Rows lie near named flat spaces through zero. A row that begins with a name and a colon came from that space; any other row is followed by the name of its block's space that it lies nearest.
hg-bn: [-13  38 -19  -4 -12 -24 -18 -11  -7  12 -17  -8 -44 -16  -9  -3   1  42
 -14 -32   5 -13]
hg-bn: [-22  37  24  24  20  31   3   5  26  33  22  -6 -29  15 -22  -1  -5   8
 -19  -6 -39 -19]
mn-hc: [-16 -34 -25  -5 -24 -13  -2  18 -23 -16 -24   6  10   1  21  -3   8 -38
   9 -13  37  10]
ng-lc: [-27  21   9  22   2  11  -6 -20  10  16  -2   0 -17 -13 -13 -26  22 -27
 -20  -2 -16  -8]
mn-hc: [-20  -3  16 -56 -26  23  -7   1 -17   4  -9  25   5  11   6  -6 -22 -18
  17 -12   4   0]
jr-fl: [ 17  11 -33  -5  -6 -14 -21   3 -23  -9 -25  -4 -18   6   4  50   6  24
  31 -27   6  -2]
ng-lc: [ 43 -39 -10   7   1 -43   9  -1  -3 -41  -2  31  52 -26   2 -33  -2  -2
  19  26  40  16]
mn-hc: [  0  10  10  -4 -32  10  27 -14 -17   7 -17 -17  -7  37  -4  23  28  -7
  18 -31  -6 -11]
mn-hc: [ 35   1  19  -6 -26 -35  38   7 -52   7  -8 -35  12  37  17  -6  14  13
  26  -5  20   8]
hg-bn: [  7  18  -9 -16 -18 -22  -6 -31 -18   2 -19 -30 -20  -8   7   5  19  24
  -8  -9   3   1]
hg-bn: [-21   2 -20 -14  -6 -41 -16  14  15 -10  -7  18 -17 -30   3 -54 -26  26
 -29  -3  40  -1]
mn-hc: [ -5  34   9  -2   4 -32  -3  36 -12  15   4  19 -23   8  -3 -43 -23  26
  10 -11  20  -7]
jr-fl: [-24 -27  22  -7  10  11  20  14   4  14  32 -13  17 -21  20 -38 -13 -20
 -44  33   2  18]
mn-hc: [ 12  56  56 -51 -32   3   5 -34  -9  13 -18  15 -10  51 -22 -40  -6   9
  38 -12 -14 -22]
hg-bn: [ -7 -14   5  14  -5  23  27 -22  24   5  14 -14   7 -10 -14  16   8  10
 -34  -7 -18  -7]
mn-hc: [ -7 -15   0  25 -25  17  34 -15 -20  16  -8 -49   0  23   6  36  38 -22
 -13 -22 -12  -2]
ng-lc: [ 10 -18 -40  71  15 -42 -22  17  -7   3 -10 -18  -2 -22  -4 -18 -10   7
 -23  -3  22  -1]
hg-bn: [ -7   3  -8   0 -20 -11  18 -17   7  -5  -8  -7 -10  -6  -7  -1  17  17
 -16 -20   9  -7]
ng-lc: [  5  20  12 -53  -9  10  -9 -22 -10 -17  -9  40   5  -9  -1   6  15  -9
  40   0  -4   5]
jr-fl: [-14 -15   5  -9   8   4  22  13   8  -7  20   2   9 -16  18  -7  14 -15
 -15  19   8  16]
mn-hc: [-20  -6 -10  10 -19 -12 -15 -16   5  -8 -34 -26 -10  20  12 -27  23 -46
 -12   5  15  -2]
mn-hc: [ 11  15  38 -18  10  36  -3 -40  17  15  19   2  11  -5 -20  -3 -13  10
  -9  19 -44  -6]
jr-fl: [  5  12  15  -5   2  14 -11  -9 -10  11   0  14   4   2 -12  -5 -10  -5
  15  -2 -16  -5]
ng-lc: [ -8   7  23 -14  13  23 -11  20   9  10  15  34   6  10 -10 -18 -35  -8
  13   7 -12  -5]
jr-fl: [-17  18 -34  28  10 -17 -34  18 -39  14 -13  21 -26 -42   0   2  13 -12
  11 -27  10   4]
jr-fl: [ -6  51  16 -39  -8 -25   7 -21  24  -3   1   6 -34  -5  -8 -35   7  48
 -12  -2   6 -10]
ng-lc: [  3 -36  26  16  -6  27  19 -40 -17  21  22   3  46 -48 -16 -26  -6 -21
 -34  10 -21   8]
jr-fl: [-21 -38 -17  12   1  -2   4  29  -8   3   2 -37   3   6  32   7  -1 -27
 -27  11  17  15]
ng-lc: [ 20 -43  17 -13 -15   4  41 -25   8 -14  14 -21  43  -4   7  -4   3   2
 -22  23   4  12]
hg-bn: [-40  -1  10  -1  14  16   1  26  40   5  20  18 -10  -2  -2 -35 -23 -11
 -31  11   2  -5]
jr-fl: [ -1  37  19 -53   4  -2   5 -15  13  -9   9   6 -19  -4   9  -2  17  24
   7  16  -7   6]
jr-fl: [ 30  20 -19 -22  18 -20 -28 -31   0 -12  -1 -19 -15 -35   6  30   6  52
  -3  17 -11  10]
hg-bn: [ 41  -4  38  -3  -2  -5  31 -25 -20  -4   3 -38  32  35  16  -6  34 -26
  21  40 -11  16]
mn-hc: [ -1 -16 -19  23  17  11   0  13  10  -7  18  46  15 -43 -19  14 -10   8
   1 -13   0  -1]
ng-lc: [-10  13  -9  13   4  -7 -14 -11  21   1 -12 -34 -25  13   5  -2  11  -1
 -22   8  -5  -6]
ng-lc: [-11  11  17  12  17  19 -19 -10  14  26   9 -31 -13   9  -3 -13 -18  -4
 -30  20 -30  -5]
jr-fl: [  8  -4 -12  64  -9 -15  -3  -5  -1  10 -11  28  10 -14 -44 -30 -17   8
  -3 -36   7 -25]
mn-hc: [-20   0 -26  27  23 -12 -10  34  12   5  10  -9 -24 -15   9   5  -5  11
 -24   0   9   3]
ng-lc: [-34 -10 -40  61 -18 -34  41  29  33 -16 -16 -25 -30  21   2  -2  43  -4
 -33 -36  41 -15]
jr-fl: [ -3  30 -28 -23 -21 -42  12   6  13 -24 -23  -9 -42  15   7  16  24  49
   6 -29  32  -9]
hg-bn: [-17  29   1   7 -22  -4  25 -29  28  -1 -10  -8 -29   6 -21  -4  34  19
 -20 -29  -3 -21]
hg-bn: [ 24  -9  -1   2  16 -20 -18  35 -37   4   4  13  18   0  13 -11 -29  -2
  30  14  14  13]
ng-lc: [  5   4  10 -18   7   9 -27 -25  15  -4  -5  -2   4  -2  -2 -15 -13  -8
  -5  26 -14   1]
hg-bn: [  1 -16   8 -10   3  -8   6  23 -11  -3   7   3  15   6  17 -20 -10 -16
   5  17  16  13]
[-48 -26  19 -32 -24  60  16  20  36   1  12  66  17  12 -26  -8 -46 -22
  -4 -32  -3 -21] | ng-lc
[ 34 -24 -11 -14 -13 -26  -1 -36 -28 -10 -10 -35  21 -26  15   6   4  22
 -12  14  10  17] | hg-bn
[-28  10  20   0   0  14  14  11  13   1   5  19  -4  14   1 -28  21 -44
   4   6   1  -1] | jr-fl
[ 35  23  19 -12 -12 -58  12  -7 -42   1 -13 -30   1  19  20 -44  18  13
  20  19  25  12] | hg-bn
[-19 -38 -45  20  27  19 -20  21  27 -21  15  42  11 -57  -4  33 -11  -7
 -15  -2   5   8] | mn-hc
[ -3 -10   3  51  21 -29  35  55  42  -2  19 -38  -8  51  12 -28  -8   8
 -28  23  22  -5] | ng-lc
[  1  -4  -5 -69 -26 -17 -50 -45  24 -50 -61 -28  -2  48  35 -22  17 -53
  19  46  22   9] | mn-hc
[-44  -2 -39  40  -9   3 -15  27  21  11 -18  -6 -38  10 -12  13 -13   1
 -28 -45  10 -24] | ng-lc
[-13  -8  12   0   6  23  20  14   6  -9  10  26  15   8   5   4  25 -47
  19   8  -2   7] | jr-fl
[  6  32   7  21  12  -6 -38 -40  21  11 -14 -16 -19  -2 -20 -33  -3   3
 -17  16 -23 -15] | jr-fl
[  2   7  19 -26   2  21 -44  -9 -36  38  -5 -34  -6  15  11   0 -45  -2
  -3  13 -29   3] | jr-fl
[-15  16  -1 -13  -8  36 -11 -28  34 -13 -12  40  -8   1 -30  22   9  -9
  15 -22 -21 -20] | mn-hc
[ 18 -29  19 -11 -22   1   7 -36 -22  -5 -13 -17  38   5   8 -21   9 -36
   3  21   2  11] | mn-hc
[-13  25  10  22  11   9   1   9 -19  29  11   0 -17  -7  -6  -3  10  -6
   0 -11 -17  -3] | ng-lc
[ 12   1 -14  12  20 -10 -65 -23   5   0 -16   1   1 -24  -8 -26 -30  -5
  -7  25  -8  -1] | ng-lc
[-10  18  12  -8  10 -10 -23 -21  12  17   4 -34 -20 -12   7 -39 -12  12
 -41  28 -11   2] | jr-fl
[-37  24 -14 -28 -15 -24   9  36 -21   4  -6  10 -39  -6  21  -9  15   9
   2 -29  33   5] | jr-fl
[ 45 -19  44  -4  57  26 -38 -18  -4  15  33 -40  45   1  22 -14 -34 -29
  -4  99 -49  29] | hg-bn
[-27 -74 -28 -32  -7  36  -2  13   1 -17   9   2  31 -33  29  41 -19 -29
 -26   7  11  24] | hg-bn
[-46 -35 -43  58  -2  11  16  30  -7  17   0 -51 -21  -7  22  42  30 -32
 -47 -25   6   6] | mn-hc

Each name stands for a flat space through zero: a line, a plane or more. A row that begins with a name and a colon came from that space; any other row is followed by the name of the space it lies nearest, among the names in its block.
gr-sz: [  4  -5  22  23  23  21   2  -4 -21   7  -1 -34  10   7 -16  20  30  35
  11  -2 -29  10]
gr-sz: [ 25  37 -17  -3  -1  -7 -10   4 -28 -38  14 -39  -2 -13  23 -20  44 -27
   1   8  64 -53]
dh-qh: [ 30   8   2   2 -21 -16   2 -18   0  -8 -37  -6 -16   3   1   8  -1  -1
   7 -30  18 -23]
gr-sz: [  8  27  -6 -22 -36 -22   7  -1  11 -10  18   8  -9 -10  -3 -20  -9 -28
   8  13  42 -18]
dh-qh: [ -8  15   9   1  26   3  -5  -4 -16  -6  32 -20  28   6  -7   7  37  21
  13  15   6  -2]
fb-tl: [-21   5  24 -27  -9 -19  32 -14  15 -24  22   6  34 -14 -25  -8  19  -3
  11  18  19  35]
fb-tl: [-28 -10  19 -15 -20  16   9 -29 -10  21 -27 -36  -2   4 -19 -35   6   0
  21  21 -25  39]
ff-qb: [  7  10 -14 -27 -45   9 -14 -24 -10  14 -36 -20 -30   1  -9 -28 -24 -20
  15   1   3 -13]
gr-sz: [ 18   1 -23 -16 -18  10  -7 -25 -15 -31 -31 -15  12 -37   6  -6   9 -19
  21 -40  40 -21]
fb-tl: [ 17 -11 -37 -26 -10  14 -39 -12  -4   6 -51  20 -32  14   5  12 -48  -2
 -20 -27 -26 -32]
dh-qh: [ -7  -1 -12  10  21  -9 -10  10   5  12  19  26  23   5  18  15  -9   8
   6 -17  13   1]
dh-qh: [-36  -4 -26 -24 -30 -13 -20 -28  43  33   9  57   3  -9  14 -37 -45 -20
  31  -6   2   4]
rn-ld: [ 20 -16 -32   4  13   3 -34 -28   1  -4 -47  25   9  -5  21  29 -15  16
  12 -73   1 -33]
rn-ld: [ 19  -8   4  16   6  12   3  17  12 -15  13  15 -16 -13 -12  24  -1  10
 -19  -1 -28 -17]
dh-qh: [-17   4  -5 -20   6  12 -18 -24 -15  25   5  -3  34  11 -19  14  -9  27
  36 -11  -7  18]
rn-ld: [-27 -20   2   0  38  17   4  -6 -25 -25 -15 -35  31  -9  17 -19  45  -4
 -10   7   2  26]
dh-qh: [-34  13  22 -14   5  20   4 -18 -24  14  30 -47  28   3 -28 -23  36  16
  33  42 -10  32]
ff-qb: [ 46  32 -14 -13 -56 -11 -15  -2   6   3 -16   0 -64   7  -7  -8 -32 -21
  -4   2  13 -62]
rn-ld: [  4  -6   3  16  19  -2   4   8  -3  -7   1   0  11  -1  10  13  13   7
  -5 -12   4   1]
fb-tl: [ 10  27   9   9 -20   9  -9   3 -13  29  21 -31 -29  15 -14 -12   3   6
  17  30 -10 -21]
gr-sz: [-12   5  11 -48  -1 -11  14  18   1 -17  11  11  -4  25 -31   7 -20  -4
 -45  50 -15  25]
fb-tl: [ 21  23  -1  -2 -16  -8  -7   8   4   6  20   7 -20  10 -13  12 -13   5
   1   9   3 -29]
gr-sz: [-11  12   1 -35 -20 -11   6  11  10  13  24  25   1  13 -26   5 -39  -5
  -6  27  -1  20]
rn-ld: [-19   3  -2   0  45  23 -19  12 -33   3  22 -31  15  21   4   0  29  17
 -13  33 -19   3]
fb-tl: [ 11  22   1 -10 -23  -8 -10   2   2  27   9   3 -26  26 -15   3 -27   6
   4  16  -7 -16]
ff-qb: [-31  -6 -12  17  25  21 -22  -1 -10   9  12 -24  -6  -1  35 -48  32 -12
  -1  30 -14 -10]
fb-tl: [  8 -14 -34  21  16  33 -30   9 -16  18  -5   4   5 -17  20  16 -18   5
  13 -39  -6 -17]
dh-qh: [ -9  -9 -35  -5  -3  11 -16  -4  -8 -16 -24  -8  -6 -26  41 -43   3 -43
  -4 -10  29 -17]
dh-qh: [  6   8  15  16 -10 -25  18  11  32 -12  22  19 -23  -2   7 -13  11 -12
 -16  21   3 -16]
ff-qb: [ 31  14   1  18  11 -21  -4   9  15 -26  12  18 -17   5  11  20  18   7
 -20  -7   8 -48]
dh-qh: [ 23 -20 -18  24  22   3   4  47   3 -31 -11  18 -24 -12  33  13  -8 -25
 -59  -9   2 -20]
gr-sz: [-23 -26   5   3 -36  -2  22 -23  23   2 -41  -4 -16 -28  17 -58  -2 -39
  12  -4   2  28]
rn-ld: [  3  -6 -13   9  29  -9 -14 -12 -13  -3 -25   1  28   9  28  17  11  11
   7 -43  23  -6]
dh-qh: [-34 -19 -11   4 -22  -4  12  21  41  10  17  35 -28 -22  28 -58 -27 -51
 -19  34  -6  16]
ff-qb: [ 8  6 14 32  5  1 15 27 -3 12 30 -9  0 -2  1  9  9  5  5  8  6  5]
gr-sz: [  3 -13 -17 -23  42  30 -21   5 -39 -18 -15 -11  30   8 -13  44  -2  27
 -20 -16 -19   7]
ff-qb: [ 12  -7   8  14   7 -11  16  18  23 -16  18  34   4 -11  -5  28  -5   6
 -15 -11  -3  -1]
rn-ld: [-17 -32 -16  -6   8  51 -11   5  -6  -4  -2   0  -1 -31 -11  -4 -12  -2
  -9   5 -48  15]
fb-tl: [ -6  -1   6 -21 -18   3   7 -18   5  -4  -4   1   7 -10 -23  -2  -5   1
  13   0  -4  14]
gr-sz: [  6  25  -2 -60 -16  22  -3  -4 -39  -3  21 -21  35  -2 -64  37 -22  19
  22  10  11  22]
rn-ld: [  4  34  -5 -11 -13 -36  -8   5  -5  38  14  11   8  40   6   8 -30   1
  20  -3  45  -2]
gr-sz: [ -5 -10   3  37  10   7  -2  -3  -1  14  -7 -16  -4  -5  25 -18  22   1
  14 -10  -5  -3]
rn-ld: [-31 -32 -35 -33   9  39 -21 -17 -22  -2 -35  -4  27 -23   7 -15 -20 -14
   5 -19 -10  30]
fb-tl: [ 17  28 -23 -25 -14  17 -26  -6 -10 -15  32  -3  -4 -18 -19   5   1   0
  13   9  11 -47]
ff-qb: [-20 -10 -17   2  12  29 -31 -25  -3  16   3  -2   9 -10   6 -14   8  13
  26  -7 -27 -10]
ff-qb: [-6 -6 23 42 28  1 25 29 -3  5 36 -9 25 -6  5 14 27 13  3  4  5 27]
ff-qb: [  8 -13  24   8   0 -25  43   9  11 -39 -22  -2   5 -11   5   0  22 -17
 -26  -6  23  23]
rn-ld: [-17   5  14  20 -10  10   2   2   5  39  26 -13 -10   4  -5 -23   1   4
  24  26 -19  13]
ff-qb: [ 23   8  12  26  10  -6   5   0   0  -7  10  -4   7  -3  -3  27  23  22
  12 -22   7 -18]
fb-tl: [  1  -7   4  -2   3 -13  11   2  12 -11  -6  18   6   0   2  10  -4  -1
 -10  -9   5   8]
[  6  -3 -20  -5 -12 -17 -14 -10  25  10 -12  45  -4   1  12   8 -35  -3
   6 -32   7 -16] | dh-qh
[ -7  10  -6 -13 -20 -18   2  -5   0  24  -5   8  10   9   5  -8 -26 -12
  20 -10  32  16] | rn-ld
[ -6  -8  32  53   2 -20  21   2  31  10  -1  -7 -34   9  27 -35  35  -5
  -8  20 -20  -4] | gr-sz
[-10   8  29 -17  -4   1   8  -3  23   4  42  19  -6  14 -51  18  -3  32
  -5  43 -53   9] | dh-qh
[-18  -6  10  10  36 -22  19  32   3 -29  13  -2   2  13  34 -22  32 -23
 -51  38  15  11] | ff-qb
[ 21  17  11  16   3 -14   4 -15 -25   5 -19 -34  19  12   5  15  25  15
  30 -33  39  -4] | dh-qh
[-48 -12 -11 -16  33  35 -20 -11 -39  12  -4 -45  29   6  12 -35  25  -1
   8  28 -13  32] | rn-ld
[  4   8  15  14  39   5   3  19 -20  -8  33 -15  25  12 -11  33  30  30
  -7  11  -5   4] | dh-qh
[  8  -4  -7  16  18  -8   1  26  13 -18  16  22  -8  -5  20   8   3  -8
 -30   2   3 -18] | dh-qh
[ -7 -34 -29   3  -5  16  -2  24  -1  18 -35  21 -11 -11  26  -6 -54 -30
 -20 -24  -4  26] | dh-qh
[ -2  13  25 -11  -4 -10  27  -9   6 -47  23 -20  10 -21 -18 -15  51  -7
  -3  30  17  -1] | fb-tl
[  1   1  15 -15 -27   6   8 -16   1   5 -17 -15 -18   2 -28  -8  -6   2
   6  13 -21  10] | dh-qh
[ -5 -32 -12 -12   5  40   2   9   0 -29  -8   7  -2 -38 -14   4  -8  -9
 -25   1 -37  12] | rn-ld
[  4  16  -3 -25 -35 -25  21  28   9  17  20  30   3   5 -14  10 -56 -23
  -1   6  39  26] | rn-ld
[-15  29  44  15  -8 -33  26  14   2  34  30 -28 -19  49  -4 -29  19   2
  -1  63   4  21] | fb-tl
[ -6   3  12  14 -24   0   8  -8  14  35  14   5   0  -5 -13  -5 -14   8
  37  -5  -5  15] | gr-sz
[  9 -12  -8  -9  -4 -11  -3  -1  13  -1 -29  29 -10  11   3  17 -31   0
 -18 -22  -9  -1] | fb-tl
[-16   6 -20 -25  12  11 -12  -8  -9 -22  26   3  34 -23   0  -6  14  -7
  11   3  22  -4] | fb-tl
[-10   3   0 -12  25 -15  -2   4  -6 -15  -2   0  11  21  13  -1  14  -1
 -24  14   9   2] | ff-qb
[-43  17  -5 -11  24   4 -18   3 -39  47  22 -36  33  38  15 -26   5   4
  23  33  20  34] | rn-ld
[ -1  -1  17  39   7 -25  26  31  13  18  20  11   4   8  22   1   0  -6
  -2   0  22  20] | dh-qh
[  2  12 -20   0  11  44 -34 -10 -40 -18  -1 -64 -23 -13  12 -39  48 -11
  -1  30 -10 -48] | fb-tl
[ 25   9  23  -1 -17 -21  20 -12  17 -36  -9  -1 -18  -5 -16   6  24   2
 -11   1   3 -21] | gr-sz
[-20 -14  13  14 -28  15  23   8  17  26  16   1  -8 -26 -11 -27 -16 -16
  19  16 -16  37] | rn-ld
[  6   2   7   9 -23  -1   7   4  18  14  11  12 -19  -7 -11  -2 -17  -2
   8   4 -11  -2] | rn-ld

Rows lie near named flat spaces through zero. A row that begins with a name and a colon came from that space; any other row is followed by the name of its block's space that it lies nearest.
tj_pb: [ -7   3   7  27  28  10 -17 -45 -13 -20 -14  -8  14  -6  -1  19  21 -18
 -40 -45 -25 -29]
rg_dj: [ -4  -3   2  -1 -15 -20   8   2   3  -9  -4 -13  10  -2 -25  -2   1  10
   5  -1  15  15]
tr_bs: [  5 -37   9  15  -6  27   7   2  10   5 -19  22  -5  -7   8  13 -19  15
 -17  19 -22 -13]
tj_pb: [ -7  19   8   3   6 -53  19 -41 -30 -40  -3 -17  18 -18  -7   7  35  -7
 -16 -46   5 -16]
tr_bs: [  7 -15   7 -11 -11  -9  -8 -17  16   5  -7  33  25 -20 -17  19 -11  50
 -27  14 -20   4]
tr_bs: [ 15  10 -12 -15   0 -47  18 -35  -2 -30 -11  43 -30  -1 -20  31  26  -5
  -6  -7  32  -9]
cd_pr: [ 44  -7  23 -25  -7 -76 -46 -23 -22  17 -10  29 -32 -10 -38  18  -4  -2
   6  39  27   1]
tr_bs: [-40  -5 -18 -17 -15  15  -5   3  -4  -3  -7  35 -47  21  -4 -13 -10   2
  27  35  44  38]
rg_dj: [ 16   2  13   2   9  30  23  34 -15  18  22   1  -2   7  72 -26 -21 -10
  18  13 -42 -25]
tj_pb: [  6   2  -9  10  10  -2  -1   3  -3  -1  -3 -23 -17  -1  -1   4  16 -33
   3 -13  16 -12]
rc_cp: [-26  -9  21   3 -13   6  17  21 -36   1   7 -20   2  -1  41 -42 -19   2
  24  14 -11   7]
rc_cp: [-59  24 -23  -9  16  39 -42 -10 -12   8   9  -1 -21  20   8 -24   6 -16
  12  -2  24  31]
rc_cp: [ -1   6  15  23  -9   1  25   5  11 -25  -1 -36  48  17 -26  -6  -4   8
  -2 -33 -17  10]
cd_pr: [-15  -6  10  13 -37   0  51  21  29 -30  -2 -28  64  12 -39 -10 -17  47
   4 -18 -11  35]
rc_cp: [-28 -28   4   3 -25   2  25   4 -11 -16 -18  16 -20   1   1 -10 -13  13
  12  23  18  16]
tj_pb: [  3  30  11  -1  10 -14 -10 -46   2 -34  -3  36  16  40 -36  18   1   8
 -12 -27  -9  12]
rg_dj: [ -2 -13 -34  18  31  30 -54  -6  26  36 -10 -49   2 -48 -17  29  36 -27
 -44 -25   8 -26]
rg_dj: [ 27   4  -6  -8  -2 -50  -3 -10  -8 -11 -11  10 -50  11 -31  18  18 -38
  20   8  52  -2]
cd_pr: [  5 -17  24  14 -18 -21  17   0 -13 -18 -14  -9   5   7 -16  -5 -12   2
   8   4   1   5]
tr_bs: [ -1  -4   5  11   5  15  -2  -2  -1  -1  -4  -4   4   4   5   0  -3  -5
  -6  -6 -13  -7]
rc_cp: [ -2   7  -6  12   2   1   0 -12  18 -17  -8 -10  15  13 -36  14   9  -2
 -10 -24   7   8]
rg_dj: [-10  -8   5   9  -8   4  10  32 -15  10   6 -47   1  -9  18 -28  -4 -16
  21   4   6   3]
tj_pb: [-12  -7  -1 -16  -8   1  -8 -14   2   2  -5  42  -7  -4  -1   5 -10  30
  -7  22   0  12]
rc_cp: [-11  15   9  11   4 -23   9 -11 -32 -26  -1 -27  -8  14  -1 -14  15 -34
  15 -25  17  -1]
rc_cp: [ 34 -15  19 -11  -6  -5  13  29  -7  31  15   6  12 -27  48 -10 -22  22
   2  30 -39 -25]
cd_pr: [ 19 -13   4   1  -9 -25   8  -5   4  -7 -12   9  -9  -5 -20  16   2   1
  -3   7  11  -5]
rg_dj: [ 29  21 -14 -28 -12 -26  10  -2  34  -9   6  47  -7  28 -40  22  -3  20
  13  13  23  23]
cd_pr: [  4   8 -34  -8  15   5  -9  16  11  24  11 -27 -17 -30  14   6  29 -24
  -2  -7  22 -16]
rg_dj: [-23  -8  15   7  -7  -5   1 -34  -4 -24 -14  13  32  -8 -18   8  -2  36
 -28 -15 -19   8]
tj_pb: [ 16  -1 -18 -13   4 -26  37 -11  -8 -16  -4  37 -44 -17  29  20  26 -15
  -1   1  21 -32]
tj_pb: [-10   2  -3 -13  -6   2 -21  -9   8   3  -3  29 -10  16 -23   3 -11  14
   5  19  14  26]
rg_dj: [ 62 -23  33  14 -14 -58  51  10 -11 -13  -6 -21  22 -32  10  13   2   1
  -8  -7 -27 -46]
tr_bs: [ 28   3  14  29  18  10   8  17  -4   6   7 -53  24  -4  21  -4   6 -33
  -6 -31 -33 -35]
tr_bs: [-16  12  -4 -13  -7  11 -19  26   4  24  19 -25  16   4  -2 -27 -12  10
  20  12   5  29]
rc_cp: [-42  -8  -1  17 -26  13  33  -5  14 -43 -19  -3  18  29 -42  -5  -8  20
   6 -15  18  40]
tj_pb: [ -9   3  15  -5 -17 -37  24   8 -20  -9  10 -38  36 -27   6 -22   6  20
   5 -12  -5   5]
tr_bs: [ 55   0   0   8   3 -29  28  34   4  11  10 -45  -1 -18  12   5  15 -35
  11 -10   1 -37]
cd_pr: [ -7  -6   1   5  -3  27  20 -13  17 -19  -9  41   9  17   1  13 -12  26
 -15  -2 -21   2]
rg_dj: [ 26   6 -21  -2  25  30 -17  21  18  35  14  -5 -17  -7  28   9   7 -26
  -3   4  -9 -26]
rc_cp: [-10  -8  -3   5   0  12 -10   1   2   5  -5  -6  -3  -3  -4  -1  -1  -1
  -3   3   3   4]
tj_pb: [ 15  12 -13 -11   7  -7   7 -18   8 -15  -4  49 -35  23  -6  22   8 -12
   3   4  18  -5]
tr_bs: [ 16  13 -10 -17  -7 -18  -4  20  14  15  14  -9   1   1 -16  -2   1   1
  17  10  19  14]
cd_pr: [ 31  39 -20 -19  30  -7 -32 -23  20  10  15  28  -7  14 -14  28  19 -14
 -12 -15   2 -10]
cd_pr: [-58  12 -17 -16  -6  49  -9  31   5  28  28 -29  37 -17  34 -43 -11  37
   7   6 -15  33]
cd_pr: [-32   5 -11  -2  19  32 -23  17 -28  29  16 -32 -18 -18  54 -32   7 -27
  10   4   0  -8]
[ 26  30 -46 -26  22  32 -30  22  46  38  22  27 -36  23  -3  18   6 -22
  14  17  25   6] | rg_dj
[ 42   7 -17  -3  31  33 -14   5  29  32  13  22  -2 -11  31  28   6  -8
 -26  -3 -35 -41] | rg_dj
[ -6 -19  16  10  -2  18  -6  -3  -1   8  -5  -2  29 -18  12  -2 -14  28
 -23   2 -37  -7] | tr_bs
[ 17  -4  -2   0  -7 -11  10   8  20   3   1 -11  23 -14 -16  11   2  16
  -9  -5  -6  -2] | rg_dj
[ 44  -6  11   5  -4 -18  20   7  21   0   1  -2  29 -10 -11  20  -3  15
 -14  -7 -25 -19] | rc_cp
[-19  20  -1 -48 -23 -27 -36   4  14  30  26   4  55 -26 -29 -17 -14  77
  -1  24  -2  51] | tr_bs
[ 31  -5  -2   8  20  23   1  17   7  26  10 -11   5 -21  42   7   2 -13
 -15  -4 -36 -42] | rg_dj
[-14  16   6   2   2 -31 -11 -28 -15 -21  -4 -17  13   1 -29   1  17  -4
  -5 -26  14  10] | tj_pb
[-24 -35 -17   7   7  20 -24  -2 -11  24 -17 -11 -33 -47  22   5  15 -14
 -19  15  15 -20] | tj_pb
[ 11  21  15  20  23  12 -16  -8   0   1  11 -39  48   6   0  -2   4  -9
 -19 -42 -42 -15] | tr_bs
[-15   0   7  12   4  37 -17  17   2  17   7 -27  22   9   9 -20 -17   0
   3  -1 -22  10] | tr_bs
[-10  23   6 -35  12  -7 -66 -10 -23  39  22  18  -6  -4  14 -20 -12  12
   8  30  -3  18] | cd_pr
[-35 -19 -18   2   9  22 -64 -25  -1  18 -23  10 -39  -8 -29  12   7 -13
 -14  18  36  17] | tj_pb
[  4 -22  -1 -17 -22 -17  13  21   1  16   0   6  -6 -30   9  -5  -9  26
   7  34   9   4] | tr_bs
[ 63   8  42   9   4 -40  30  25 -22   8  23 -44  45 -17  38 -14  -7  -7
   4 -16 -55 -44] | rc_cp
[-12 -18   0  13 -17  15  37   9  16 -18 -10   0  17   0  -5   1  -7  21
  -5  -4  -7   6] | cd_pr
[ 67  -5   1   3  14 -17  17  25   4  22   9  -9 -20 -16  32  16   8 -34
   3   5 -13 -51] | rg_dj
[  3  12  -7  -1   9 -18   0 -25  -6 -19  -6  13 -17   8 -12  15  19 -18
  -4 -16  17  -6] | tj_pb
[  6   7  27  20   5  25  -1   3   7  -2   8 -20  59  17   1 -10 -22  19
 -13 -22 -57   0] | tj_pb
[ -4 -23  34  19 -22   0  30 -14  -6 -36 -22  30  13  28 -14   1 -30  26
  -2   6 -22  10] | cd_pr
[ 28   6  20   7  12 -21 -12 -28 -16 -15  -9  26 -19  27 -11  15  -2 -23
  -1  -4  -5 -15] | cd_pr
[ 12 -22   1  20   2 -11  -1  10   0  12  -8 -56  17 -42  -5   7  17 -13
 -19 -16  -3 -25] | rg_dj
[ -3  21 -12 -18   6  20  -9 -13  28   2  11  40  21  15  -9  12  -7  35
 -14  -2 -17  15] | cd_pr
[-18  -5  -2   2 -16 -18  -2  -9   9 -13 -10 -17  20  -9 -43   4   6  19
  -7  -9  19  24] | rg_dj
